Below is a small trained network, with its code and all its weights. Each question gives an input and a target symbol and asks what happens when units are switched off, that is, made to give their printed mean instead of their output.

import numpy as np


def w(rows, s, z=0):
    codes = np.array(rows[::2]) - 128.0
    scale = np.full(codes.shape[1], s)
    scale[-1] = z or s
    return codes * scale


def f(y):
    return y / 2 * (1 + np.tanh(0.7978845608 * (y + 0.044715 * y**3)))


def softmax(a):
    e = np.exp(a - a.max(-1, keepdims=True))
    return e / e.sum(-1, keepdims=True)


def log_softmax(a):
    a = a - a.max(-1, keepdims=True)
    return a - np.log(np.exp(a).sum(-1, keepdims=True))


def net(x, mask):
    ids = ['αβγδεηθξστφψ'.index(c) for c in x.split()]
    T = len(ids)
    res = E[ids] + P[:T]
    u = 0
    for l in range(2):
        r = res
        for j in range(3):
            rows = slice(2 * j, 2 * j + 2)
            q, k, v = (r @ M[l][rows].T for M in (Q, K, V))
            z = softmax(np.where(np.tri(T) > 0, q @ k.T / 2**0.5, -1e9)) @ v
            o = O[l][rows]
            res = res + np.where(mask[u + j], z, o[:, -1]) @ o[:, :-1]
        u += 3
        y = f(res @ A[l][:, :-1].T + A[l][:, -1])
        res = res + np.where(mask[u : u + 8], y, B[l][:, -1]) @ B[l][:, :-1]
        u += 8
    return log_softmax(res[-1] @ U[:, :-1].T + U[:, -1])


Q, K, V, O, A, B = {}, {}, {}, {}, {}, {}
E = w([
[183,134,95,104,132,122,79,109],'α',
[172,114,122,139,72,95,86,113],'β',
[74,125,165,165,203,131,142,122],'γ',
[203,151,96,153,100,107,113,113],'δ',
[100,148,186,246,149,136,144,123],'ε',
[129,147,151,94,126,131,66,98],'η',
[199,199,91,121,152,134,124,112],'θ',
[127,179,129,81,186,151,125,116],'ξ',
[141,187,155,146,56,111,103,93],'σ',
[60,102,120,188,100,81,182,109],'τ',
[83,147,95,70,98,108,123,93],'φ',
[21,156,132,113,128,111,175,82],'ψ',
],0.012)
P = w([
[149,91,151,133,137,131,92,162],'0',
[146,112,133,198,194,106,68,36],'1',
[139,158,147,129,152,44,130,172],'2',
[153,99,163,86,110,144,163,77],'3',
[112,138,97,193,169,158,111,21],'4',
[73,198,83,119,118,73,142,175],'5',
[132,112,144,50,81,165,225,43],'6',
[90,171,50,186,141,210,150,5],'7',
[36,195,141,169,66,150,82,147],'8',
],0.015)
Q[0] = w([
[68,156,25,203,144,158,43,8],'L0H1',
[96,195,87,121,143,40,81,217],'L0H1',
[152,69,89,103,141,166,182,168],'L0H2',
[88,175,125,102,73,154,177,227],'L0H2',
[135,204,103,164,185,71,167,60],'L0H3',
[132,134,62,124,140,180,177,48],'L0H3',
],0.011)
K[0] = w([
[88,253,121,95,95,111,161,122],'L0H1',
[136,141,148,143,166,78,86,224],'L0H1',
[175,106,172,140,163,77,134,72],'L0H2',
[147,110,114,130,148,44,119,203],'L0H2',
[58,216,95,113,89,97,186,139],'L0H3',
[90,148,86,107,83,159,168,99],'L0H3',
],0.014)
V[0] = w([
[106,144,127,128,210,122,247,172],'L0H1',
[165,195,45,153,84,114,226,94],'L0H1',
[111,131,145,111,173,67,215,170],'L0H2',
[103,155,254,148,159,186,77,154],'L0H2',
[123,160,96,146,194,193,120,96],'L0H3',
[143,197,168,75,91,159,36,132],'L0H3',
],0.0065)
O[0] = w([
[178,194,253,127,127,102,155,193,88],'L0H1',
[151,142,209,150,169,23,83,56,249],'L0H1',
[93,126,245,95,121,106,107,129,8],'L0H2',
[143,199,120,130,85,189,199,184,181],'L0H2',
[128,189,80,109,136,95,172,90,174],'L0H3',
[91,186,134,96,108,124,18,104,164],'L0H3',
],0.0067,0.0016)
A[0] = w([
[194,137,149,37,31,93,147,223,170],'L0N1',
[131,186,23,186,115,94,145,191,47],'L0N2',
[33,65,140,79,174,127,160,162,167],'L0N3',
[238,101,110,101,78,155,115,118,157],'L0N4',
[101,118,134,41,116,31,55,141,219],'L0N5',
[180,109,82,61,155,122,65,108,3],'L0N6',
[107,2,133,84,15,218,146,147,110],'L0N7',
[146,50,138,126,143,189,141,39,77],'L0N8',
],0.0081,0.0039)
B[0] = w([
[94,61,163,5,68,118,22,49,187],'L0N1',
[122,94,135,118,51,235,100,214,162],'L0N2',
[19,211,126,133,148,120,87,130,149],'L0N3',
[134,111,227,126,214,129,203,176,186],'L0N4',
[230,186,99,142,129,51,211,126,243],'L0N5',
[74,86,196,120,103,66,140,193,148],'L0N6',
[152,146,221,75,127,7,73,40,168],'L0N7',
[86,107,130,76,107,253,162,80,254],'L0N8',
],0.0072,0.0038)
Q[1] = w([
[142,148,153,112,90,100,52,139],'L1H1',
[90,163,127,193,108,118,74,154],'L1H1',
[133,130,75,112,125,98,116,211],'L1H2',
[167,73,171,71,106,150,186,122],'L1H2',
[111,163,39,202,168,136,59,116],'L1H3',
[123,146,93,143,134,106,91,248],'L1H3',
],0.014)
K[1] = w([
[87,130,132,128,122,83,128,219],'L1H1',
[135,194,103,152,106,92,46,180],'L1H1',
[181,91,122,115,160,147,7,153],'L1H2',
[40,76,215,188,195,140,141,140],'L1H2',
[201,197,47,62,62,125,107,99],'L1H3',
[209,60,99,105,164,112,29,156],'L1H3',
],0.011)
V[1] = w([
[185,109,166,192,106,158,107,170],'L1H1',
[13,134,209,143,172,119,119,158],'L1H1',
[74,42,104,158,55,60,157,131],'L1H2',
[242,59,84,73,166,123,164,163],'L1H2',
[85,109,61,28,167,84,147,109],'L1H3',
[95,184,166,99,250,193,140,164],'L1H3',
],0.011)
O[1] = w([
[53,188,90,101,132,101,166,58,2],'L1H1',
[224,81,116,52,108,143,110,70,102],'L1H1',
[100,1,120,99,208,106,229,138,86],'L1H2',
[182,48,17,165,84,101,56,111,42],'L1H2',
[84,114,33,91,158,69,21,216,198],'L1H3',
[112,148,171,205,196,198,39,144,123],'L1H3',
],0.009,0.0054)
A[1] = w([
[185,172,78,254,135,51,179,120,103],'L1N1',
[215,119,210,109,124,111,179,114,2],'L1N2',
[34,198,129,168,137,93,188,160,169],'L1N3',
[157,139,49,209,143,214,98,66,34],'L1N4',
[148,216,151,221,159,144,92,112,156],'L1N5',
[209,158,183,93,86,53,86,183,84],'L1N6',
[220,100,159,216,145,91,111,240,113],'L1N7',
[177,141,116,175,201,23,100,80,224],'L1N8',
],0.008,0.0043)
B[1] = w([
[134,109,159,41,206,162,88,130,180],'L1N1',
[141,109,24,144,166,123,123,143,185],'L1N2',
[186,111,121,115,132,162,113,139,198],'L1N3',
[194,161,141,117,64,107,179,180,182],'L1N4',
[68,76,123,116,146,83,131,132,250],'L1N5',
[89,63,160,172,88,173,170,137,211],'L1N6',
[85,249,78,136,170,126,154,140,154],'L1N7',
[155,118,157,195,149,103,134,72,193],'L1N8',
],0.012,0.011)
U = w([
[34,99,146,162,78,89,179,159,78],'α',
[152,53,128,107,85,201,71,125,120],'β',
[138,203,143,172,149,41,178,192,123],'γ',
[126,115,86,53,143,88,164,158,91],'δ',
[68,119,163,141,185,133,62,61,92],'ε',
[117,103,88,222,149,217,170,104,107],'η',
[187,65,163,188,112,108,132,107,61],'θ',
[205,158,228,65,115,130,164,197,148],'ξ',
[91,198,115,70,57,113,151,18,254],'σ',
[227,150,175,107,158,83,76,59,137],'τ',
[91,114,2,142,153,156,40,72,151],'φ',
[112,154,52,117,87,207,132,228,168],'ψ',
],0.0081,0.0063)

Each question gives the input, a string of symbols that net reads in full, and the target symbol t.
The units are the heads (2 rows each of Q, K, V and O) and the neurons (one row each of A and B). Each row of codes is followed by its name. A weight is (code - 128) times the scale printed after its matrix; where a second scale follows, it is the last column's (O, A, B and U).
mask holds one flag per unit, layer by layer, with each layer's heads first. A switched-off unit (its flag False) gives its mean, the last column of its rows in O or B, instead of its output. The means were averaged over made-up inputs and are rounded, as every weight is.
A unit's drop is (log p(t) with every unit on - log p(t) with that unit switched off) / (log p(t) with every unit on - log p(t) with every unit switched off).
The circuit of an input: a set's keep is (log p(t) with only the set's units on - log p(t) with every unit switched off) / (log p(t) with every unit on - log p(t) with every unit switched off). Starting from the 12 units with the biggest drops (on a tie, the unit counted first), units are removed one at a time, each time the one whose removal leaves the highest keep (on an exact tie, the one counted first), for as long as the keep stays at least 0.8.
circuit, biggest first: the units of the circuit, biggest drop first
k most important neurons: the k neurons with the biggest drops, biggest first
top k neurons in layer l: the k neurons of layer l with the biggest drops, biggest first
which heads matter: for each layer, one digit per head in row order, 1 if its drop is at least 0.15 and else 0, layers parted by /
input α τ δ ξ σ α, target τ: circuit, biggest first -> (L1N1 L1N8 L0N5 L1H2)
input β δ α δ σ, target σ: circuit, biggest first -> (L1H3)
input γ φ γ δ, target ε: top 3 neurons in layer 0 -> (L0N3 L0N4 L0N5)
input β τ ξ, target δ: circuit, biggest first -> (L0H1 L1H3)
input β φ α η γ τ, target φ: circuit, biggest first -> (L1H2 L0N5)
input φ η ε ψ γ, target ε: circuit, biggest first -> (L1H2 L0N3 L1H3 L1N4)
input α τ α σ ε, target σ: circuit, biggest first -> (L1H3 L1H1)
input τ ξ ξ η σ, target σ: circuit, biggest first -> (L1H3 L1H2)
input τ θ ψ, target θ: top 2 neurons in layer 1 -> (L1N6 L1N8)
input ξ η ψ ε δ σ ε, target η: circuit, biggest first -> (L1H3 L1N2 L0N1)
input θ σ δ, target ε: which heads matter -> 000 / 110
input ψ η β γ τ δ δ θ γ, target τ: top 3 neurons in layer 0 -> (L0N5 L0N2 L0N8)
input σ ε ξ ξ, target η: circuit, biggest first -> (L1N2 L1H3)
input δ α β, target τ: circuit, biggest first -> (L1N1 L0N5 L1H2)
input σ η ε, target ξ: circuit, biggest first -> (L1H3 L1N1)
input δ α θ σ α η β ξ, target γ: which heads matter -> 101 / 001
input τ δ γ η, target ε: top 2 neurons in layer 0 -> (L0N7 L0N3)
input ξ ψ σ ε σ ξ β, target η: top neuron in layer 0 -> (L0N4)
input α η θ γ β φ η σ, target φ: circuit, biggest first -> (L0N5 L1H3)
input ψ β α, target η: top 2 neurons in layer 0 -> (L0N5 L0N3)
input δ φ ξ δ θ β φ ξ σ, target δ: 2 most important neurons -> (L0N5 L0N1)
input τ τ β ε α ψ φ ψ ψ, target η: 3 most important neurons -> (L1N6 L0N5 L0N3)
input θ φ δ ε ε, target ξ: which heads matter -> 010 / 000
